Here is a tiny trained network, its code and every weight. The questions are about switching its units off for an input and a class, where a switched-off unit gives its printed mean instead of its output.

import numpy as np


def w(rows, s, z=0):
    codes = np.array(rows[::2]) - 128.0
    scale = np.full(codes.shape[1], s)
    scale[-1] = z or s
    return codes * scale


def f(y):
    return y / 2 * (1 + np.tanh(0.7978845608 * (y + 0.044715 * y**3)))


def log_softmax(a):
    a = a - a.max(-1, keepdims=True)
    return a - np.log(np.exp(a).sum(-1, keepdims=True))


def net(x, mask):
    res = np.array(x, float).reshape(1, 6) / 4 @ E
    y = f(res @ A[0][:, :-1].T + A[0][:, -1])
    res = res + np.where(mask, y, B[0][:, -1]) @ B[0][:, :-1]
    return log_softmax(res[-1] @ U[:, :-1].T + U[:, -1])


A, B = {}, {}
E = w([
[48,145,185,254,191,134,143,13],'x0',
[198,112,165,179,27,137,74,108],'x1',
[15,210,62,162,66,62,84,140],'x2',
[112,107,110,126,144,121,143,111],'x3',
[156,107,132,154,87,131,111,104],'x4',
[146,190,229,68,130,97,76,36],'x5',
],0.0083)
A[0] = w([
[121,120,68,146,117,194,142,154,126],'neuron 1',
[154,102,103,77,105,101,114,149,72],'neuron 2',
[136,124,107,76,58,124,186,123,23],'neuron 3',
[135,135,127,24,84,86,154,144,77],'neuron 4',
[86,132,124,157,108,48,97,152,101],'neuron 5',
[129,143,117,180,100,154,188,187,4],'neuron 6',
[156,99,158,175,19,114,119,121,243],'neuron 7',
[89,123,72,151,106,89,37,135,81],'neuron 8',
[56,176,121,118,89,63,102,151,74],'neuron 9',
[131,81,61,174,117,149,129,150,51],'neuron 10',
[165,157,72,94,98,119,124,146,126],'neuron 11',
[101,127,168,1,84,84,84,37,22],'neuron 12',
],0.0091,0.0037)
B[0] = w([
[77,187,208,63,87,142,157,133,199],'neuron 1',
[164,155,58,209,176,93,69,88,187],'neuron 2',
[146,183,125,172,165,186,92,34,155],'neuron 3',
[121,177,175,182,164,104,111,108,215],'neuron 4',
[164,117,141,95,179,157,77,114,191],'neuron 5',
[42,185,153,166,84,217,214,137,164],'neuron 6',
[143,92,107,79,135,2,196,102,254],'neuron 7',
[142,78,215,107,167,167,77,125,199],'neuron 8',
[195,62,99,74,148,168,83,173,226],'neuron 9',
[71,129,172,145,76,155,168,177,194],'neuron 10',
[108,117,117,169,185,129,137,87,199],'neuron 11',
[49,153,186,139,19,189,173,110,248],'neuron 12',
],0.0083,0.0061)
U = w([
[82,163,126,121,44,169,159,129,49],'0',
[113,116,125,109,156,78,142,144,255],'1',
[172,41,144,92,161,178,104,138,63],'2',
[105,123,94,91,154,61,161,127,199],'3',
[119,163,91,248,164,108,96,96,46],'4',
],0.013,0.0052)

Each question gives the input, the list of numbers given to net, and the class t.
The units are the neurons (one row each of A and B). Each row of codes is followed by its name. A weight is (code - 128) times the scale printed after its matrix; where a second scale follows, it is the last column's (A, B and U).
mask holds one flag per neuron, in row order. A switched-off neuron (its flag False) gives its mean, the last column of its row in B, instead of its output. The means were averaged over made-up inputs and are rounded, as every weight is.
A unit's drop is (log p(t) with every unit on - log p(t) with that unit switched off) / (log p(t) with every unit on - log p(t) with every unit switched off).
The circuit of an input: a set's keep is (log p(t) with only the set's units on - log p(t) with every unit switched off) / (log p(t) with every unit on - log p(t) with every unit switched off). Starting from all 12 units, units are removed one at a time, each time the one whose removal leaves the highest keep (on an exact tie, the one counted first), for as long as the keep stays at least 0.8.
units of the circuit, in order: the units of the circuit, biggest drop first
unit that matters most: the unit with the biggest drop
top k neurons: the k neurons with the biggest drops, biggest first
drop of u: that unit's drop, to one decimal
input [1,-3,8,-1,0,6], class 2: units of the circuit, in order	neuron 9; neuron 8
input [5,7,5,4,8,-5], class 1: units of the circuit, in order	neuron 7; neuron 8
input [0,6,7,3,0,-6], class 2: top 4 neurons	neuron 8; neuron 9; neuron 5; neuron 12
input [4,7,0,3,7,-1], class 1: units of the circuit, in order	neuron 7
input [-7,3,4,-3,6,3], class 4: units of the circuit, in order	neuron 2; neuron 4
input [-4,2,7,-7,8,1], class 1: top 2 neurons	neuron 7; neuron 4
input [-6,-4,2,-4,3,-7], class 0: top 4 neurons	neuron 1; neuron 6; neuron 10; neuron 7
input [-8,-7,2,6,-7,-4], class 4: units of the circuit, in order	neuron 2; neuron 4; neuron 3
input [-5,-4,3,0,-3,4], class 4: units of the circuit, in order	neuron 4; neuron 7; neuron 2
input [-4,2,6,-2,5,-3], class 2: units of the circuit, in order	neuron 8; neuron 9
input [-1,3,-7,-7,8,-2], class 1: top 4 neurons	neuron 7; neuron 9; neuron 8; neuron 5
input [-6,7,6,-2,-7,-4], class 1: top 3 neurons	neuron 7; neuron 1; neuron 4
input [0,8,3,8,-1,-4], class 3: top 2 neurons	neuron 7; neuron 12
input [6,6,-4,5,3,-7], class 0: unit that matters most	neuron 10
input [-8,0,-8,-6,-4,-8], class 0: units of the circuit, in order	neuron 1; neuron 6
input [-8,2,3,4,-2,-2], class 4: units of the circuit, in order	neuron 2; neuron 3
input [5,1,3,-6,5,-1], class 1: top 2 neurons	neuron 7; neuron 2
input [1,8,7,6,3,-3], class 3: drop of neuron 7	1.7
input [2,5,-5,-8,-5,7], class 0: drop of neuron 12	0.8
input [-8,7,-1,3,4,3], class 4: drop of neuron 3	0.2
